Below are the code and all the weights of a small trained network. Each question names an input and a target symbol and asks about switching units off, where a switched-off unit gives its printed mean instead of its output.

import numpy as np


def w(rows, s, z=0):
    codes = np.array(rows[::2]) - 128.0
    scale = np.full(codes.shape[1], s)
    scale[-1] = z or s
    return codes * scale


def f(y):
    return np.maximum(y, 0)


def softmax(a):
    e = np.exp(a - a.max(-1, keepdims=True))
    return e / e.sum(-1, keepdims=True)


def log_softmax(a):
    a = a - a.max(-1, keepdims=True)
    return a - np.log(np.exp(a).sum(-1, keepdims=True))


def net(x, mask):
    ids = ['αβδεζηθλμξπστφψω'.index(c) for c in x.split()]
    T = len(ids)
    res = E[ids] + P[:T]
    u = 0
    for l in range(2):
        r = res
        for j in range(3):
            rows = slice(3 * j, 3 * j + 3)
            q, k, v = (r @ M[l][rows].T for M in (Q, K, V))
            z = softmax(np.where(np.tri(T) > 0, q @ k.T / 3**0.5, -1e9)) @ v
            o = O[l][rows]
            res = res + np.where(mask[u + j], z, o[:, -1]) @ o[:, :-1]
        u += 3
        y = f(res @ A[l][:, :-1].T + A[l][:, -1])
        res = res + np.where(mask[u : u + 4], y, B[l][:, -1]) @ B[l][:, :-1]
        u += 4
    return log_softmax(res[-1] @ U[:, :-1].T + U[:, -1])


Q, K, V, O, A, B = {}, {}, {}, {}, {}, {}
E = w([
[105,102,174,26,84,226,169,104,126,52],'α',
[132,125,133,98,82,106,159,169,235,58],'β',
[133,118,140,39,194,134,133,157,140,56],'δ',
[136,155,134,100,93,4,115,94,141,122],'ε',
[112,160,135,158,87,129,110,163,145,180],'ζ',
[54,140,103,107,121,33,137,119,98,73],'η',
[160,79,82,139,157,182,126,195,157,87],'θ',
[101,46,95,170,88,104,176,140,108,130],'λ',
[194,165,118,57,125,82,186,105,140,117],'μ',
[195,135,115,96,61,199,182,118,167,95],'ξ',
[31,116,164,117,99,160,117,193,134,138],'π',
[151,164,138,75,169,126,176,136,77,223],'σ',
[227,124,160,131,187,118,84,137,120,180],'τ',
[172,103,186,166,79,185,70,177,151,162],'φ',
[115,135,164,76,63,127,167,104,78,147],'ψ',
[118,134,109,181,60,69,114,129,183,132],'ω',
],0.018)
P = w([
[72,138,33,101,124,156,103,65,169,205],'0',
[139,179,248,185,146,99,152,135,87,84],'1',
[153,156,34,83,89,103,145,194,129,187],'2',
[121,182,224,179,149,103,151,139,68,71],'3',
[141,130,80,81,103,94,122,183,119,181],'4',
[124,183,220,183,145,108,155,139,52,62],'5',
[128,107,110,80,115,76,89,167,97,176],'6',
[119,190,208,177,158,88,151,149,26,48],'7',
[126,88,132,81,125,64,50,146,73,172],'8',
],0.012)
Q[0] = w([
[156,56,123,166,169,138,153,144,165,30],'0.h1',
[154,108,128,169,148,188,73,227,113,154],'0.h1',
[36,126,138,243,68,103,109,106,182,138],'0.h1',
[175,103,102,174,106,41,107,171,141,126],'0.h2',
[83,114,160,125,88,84,136,170,108,67],'0.h2',
[135,170,91,98,167,111,116,119,94,71],'0.h2',
[139,98,140,181,149,116,174,96,95,118],'0.h3',
[155,138,145,159,99,114,162,138,90,53],'0.h3',
[102,95,102,110,172,133,107,134,172,152],'0.h3',
],0.011)
K[0] = w([
[168,44,94,143,180,145,161,153,200,45],'0.h1',
[150,91,122,205,201,254,61,209,98,174],'0.h1',
[32,101,122,224,48,51,146,157,147,151],'0.h1',
[138,101,100,202,142,27,107,225,137,131],'0.h2',
[78,97,134,98,79,100,122,140,120,92],'0.h2',
[134,136,112,57,173,97,154,101,151,88],'0.h2',
[90,96,88,158,137,144,155,61,119,145],'0.h3',
[78,72,113,135,177,140,91,13,166,123],'0.h3',
[125,67,136,133,136,110,140,180,135,103],'0.h3',
],0.0099)
V[0] = w([
[91,170,102,254,86,139,187,105,247,110],'0.h1',
[131,123,130,165,121,94,118,96,57,227],'0.h1',
[151,224,145,109,152,79,86,93,172,147],'0.h1',
[220,90,121,118,123,174,158,50,130,97],'0.h2',
[101,81,117,154,54,121,43,112,127,105],'0.h2',
[56,81,65,187,216,139,93,133,165,66],'0.h2',
[119,178,174,9,155,191,96,84,186,148],'0.h3',
[190,209,91,167,154,124,101,183,179,108],'0.h3',
[78,184,58,202,146,182,105,13,167,139],'0.h3',
],0.0073)
O[0] = w([
[153,68,183,73,208,128,105,91,83,87,66],'0.h1',
[189,175,70,105,183,139,181,163,124,122,152],'0.h1',
[88,73,53,115,133,182,137,160,67,74,124],'0.h1',
[136,60,77,163,118,82,67,85,120,121,42],'0.h2',
[126,120,152,39,86,135,124,101,162,212,156],'0.h2',
[88,150,123,108,21,192,16,160,121,81,2],'0.h2',
[52,85,137,159,192,127,121,183,181,141,129],'0.h3',
[155,89,102,97,115,168,160,155,123,102,51],'0.h3',
[99,152,117,66,254,249,119,102,123,150,160],'0.h3',
],0.0071,0.0037)
A[0] = w([
[218,118,126,109,153,87,100,107,159,185,116],'0.n1',
[220,224,148,152,148,87,94,123,254,122,43],'0.n2',
[103,145,86,71,103,174,116,84,163,160,255],'0.n3',
[180,190,166,138,170,85,176,120,59,125,242],'0.n4',
],0.0074,0.0027)
B[0] = w([
[181,111,110,216,30,191,124,146,226,69,170],'0.n1',
[1,157,89,26,173,92,214,82,52,132,154],'0.n2',
[137,114,111,83,170,94,35,190,201,207,163],'0.n3',
[104,84,191,124,112,170,62,147,199,71,254],'0.n4',
],0.01,0.0099)
Q[1] = w([
[104,168,123,140,105,130,152,107,99,99],'1.h1',
[102,116,202,152,161,166,94,137,168,66],'1.h1',
[103,128,95,105,138,102,174,120,85,138],'1.h1',
[144,132,62,62,125,124,167,145,117,197],'1.h2',
[146,168,138,113,159,158,121,118,111,118],'1.h2',
[121,118,5,77,139,108,189,113,96,223],'1.h2',
[194,104,98,135,84,97,129,106,148,254],'1.h3',
[148,124,100,153,109,78,100,157,109,199],'1.h3',
[119,93,95,115,124,94,103,84,108,105],'1.h3',
],0.0092)
K[1] = w([
[131,131,125,132,148,138,149,88,120,159],'1.h1',
[141,125,88,97,150,119,118,135,176,170],'1.h1',
[106,168,139,125,173,123,119,121,140,87],'1.h1',
[102,157,143,138,91,90,198,141,115,92],'1.h2',
[141,128,120,89,124,128,135,159,143,130],'1.h2',
[156,156,120,169,9,90,176,166,102,67],'1.h2',
[125,105,137,181,82,151,156,99,89,145],'1.h3',
[155,91,155,177,100,111,114,165,78,123],'1.h3',
[119,141,133,110,119,80,119,90,113,71],'1.h3',
],0.012)
V[1] = w([
[180,123,41,163,64,139,148,142,151,137],'1.h1',
[165,72,162,89,92,104,49,46,68,144],'1.h1',
[123,75,111,135,34,73,71,208,172,129],'1.h1',
[130,91,198,101,170,191,172,168,123,196],'1.h2',
[134,150,60,141,91,61,169,120,136,212],'1.h2',
[114,149,2,67,168,113,83,113,94,115],'1.h2',
[84,235,164,183,69,220,55,237,86,136],'1.h3',
[31,180,183,20,97,78,166,64,155,94],'1.h3',
[140,96,181,126,102,201,102,109,154,209],'1.h3',
],0.0087)
O[1] = w([
[127,126,170,102,100,111,105,157,148,88,80],'1.h1',
[196,136,133,90,231,140,150,130,73,132,108],'1.h1',
[153,126,171,139,144,6,149,128,136,131,231],'1.h1',
[120,183,101,159,86,135,144,123,143,78,184],'1.h2',
[80,168,173,114,179,91,121,77,211,164,163],'1.h2',
[162,115,170,123,66,159,197,62,92,189,219],'1.h2',
[159,162,123,59,98,41,99,55,143,109,116],'1.h3',
[211,148,123,190,152,127,92,152,120,171,122],'1.h3',
[94,191,46,100,157,110,134,122,111,86,245],'1.h3',
],0.011,0.013)
A[1] = w([
[88,105,100,84,45,92,73,150,211,113,251],'1.n1',
[180,178,155,142,193,94,125,73,41,97,50],'1.n2',
[189,113,122,2,72,91,143,133,138,186,228],'1.n3',
[229,121,190,214,102,118,113,164,116,41,60],'1.n4',
],0.0071,0.0027)
B[1] = w([
[188,112,84,106,193,174,71,127,34,181,255],'1.n1',
[223,34,73,108,90,244,66,213,241,126,196],'1.n2',
[2,180,148,199,77,205,186,201,163,139,212],'1.n3',
[106,131,186,126,85,55,68,97,46,88,182],'1.n4',
],0.0089,0.016)
U = w([
[92,87,3,129,150,117,172,229,149,242,238],'α',
[186,119,132,129,121,149,121,206,29,143,194],'β',
[121,145,184,111,46,30,117,105,137,177,137],'δ',
[182,166,208,95,219,116,189,73,12,214,181],'ε',
[154,173,82,127,109,121,207,37,64,140,108],'ζ',
[186,151,157,115,69,174,97,113,124,203,32],'η',
[107,100,77,102,52,117,189,202,157,123,3],'θ',
[157,131,210,44,153,143,58,161,182,136,186],'λ',
[66,72,170,163,129,179,95,201,127,137,17],'μ',
[109,158,111,138,190,150,225,175,31,121,68],'ξ',
[168,156,77,138,72,115,117,87,169,147,53],'π',
[95,125,118,155,98,198,49,70,111,128,67],'σ',
[82,90,162,26,130,110,138,104,73,171,119],'τ',
[126,144,89,63,162,68,188,116,95,117,123],'φ',
[70,194,159,228,180,120,71,104,153,82,94],'ψ',
[210,154,101,69,147,196,208,119,27,171,90],'ω',
],0.005,0.0064)

Each question gives the input, a string of symbols that net reads in full, and the target symbol t.
The units are the heads (3 rows each of Q, K, V and O) and the neurons (one row each of A and B). Each row of codes is followed by its name. A weight is (code - 128) times the scale printed after its matrix; where a second scale follows, it is the last column's (O, A, B and U).
mask holds one flag per unit, layer by layer, with each layer's heads first. A switched-off unit (its flag False) gives its mean, the last column of its rows in O or B, instead of its output. The means were averaged over made-up inputs and are rounded, as every weight is.
A unit's drop is (log p(t) with every unit on - log p(t) with that unit switched off) / (log p(t) with every unit on - log p(t) with every unit switched off).
k most important neurons: the k neurons with the biggest drops, biggest first
k most important neurons of layer l: the k neurons of layer l with the biggest drops, biggest first
which heads matter: for each layer, one digit per head in row order, 1 if its drop is at least 0.15 and else 0, layers parted by /
input ξ λ δ ψ τ λ δ ψ, target ξ: which heads matter : 111 / 001
input μ σ ψ ψ, target μ: which heads matter : 011 / 101
input λ ψ ε μ λ, target β: 2 most important neurons of layer 0 : (0.n1 0.n4)
input η θ ω β ψ ξ σ β, target η: 2 most important neurons : (0.n3 1.n2)
input η λ ψ θ, target η: which heads matter : 011 / 011
input η ε λ α, target η: which heads matter : 011 / 011
input ω β ξ ψ β ξ ψ, target β: which heads matter : 110 / 010
input δ λ ψ ξ π α ψ, target β: 3 most important neurons : (1.n1 0.n2 1.n4)
input ψ ζ τ θ λ ω δ ψ θ, target β: which heads matter : 000 / 010
input β δ β β ε ε φ β, target β: 2 most important neurons : (0.n3 1.n2)
input μ λ ω μ λ δ α, target α: 2 most important neurons of layer 0 : (0.n4 0.n1)
input α λ θ λ δ λ, target α: 3 most important neurons of layer 0 : (0.n3 0.n1 0.n4)
input λ λ λ, target δ: 3 most important neurons : (0.n1 0.n3 0.n4)
input σ ε ψ θ α σ β π, target σ: which heads matter : 111 / 100
input λ λ λ ψ, target λ: which heads matter : 010 / 100
input ζ α ψ λ, target ζ: 2 most important neurons of layer 0 : (0.n3 0.n4)
input λ λ θ ψ ε λ ψ ψ β, target α: 2 most important neurons of layer 0 : (0.n2 0.n4)
input θ φ α ω ω τ λ λ ω, target δ: 2 most important neurons : (0.n1 0.n3)
input τ ε ζ ξ ε ε ε λ, target τ: which heads matter : 101 / 001
input λ μ σ ψ λ ξ ψ λ, target λ: 2 most important neurons : (0.n3 1.n2)
input τ λ η λ ξ, target α: which heads matter : 000 / 000
input π ε ε, target β: most important neuron of layer 0 : (0.n4)
input η μ ψ μ λ ε λ ε, target η: which heads matter : 011 / 011
input μ ψ δ ε ζ α φ, target α: which heads matter : 101 / 010
input λ λ λ β ψ δ ε, target α: which heads matter : 100 / 010
input λ β δ ψ ψ λ λ λ λ, target δ: 2 most important neurons of layer 0 : (0.n3 0.n1)
input ψ λ β ψ μ ε τ, target α: which heads matter : 101 / 010
input μ β δ ξ β ε σ η δ, target β: 2 most important neurons of layer 1 : (1.n1 1.n4)
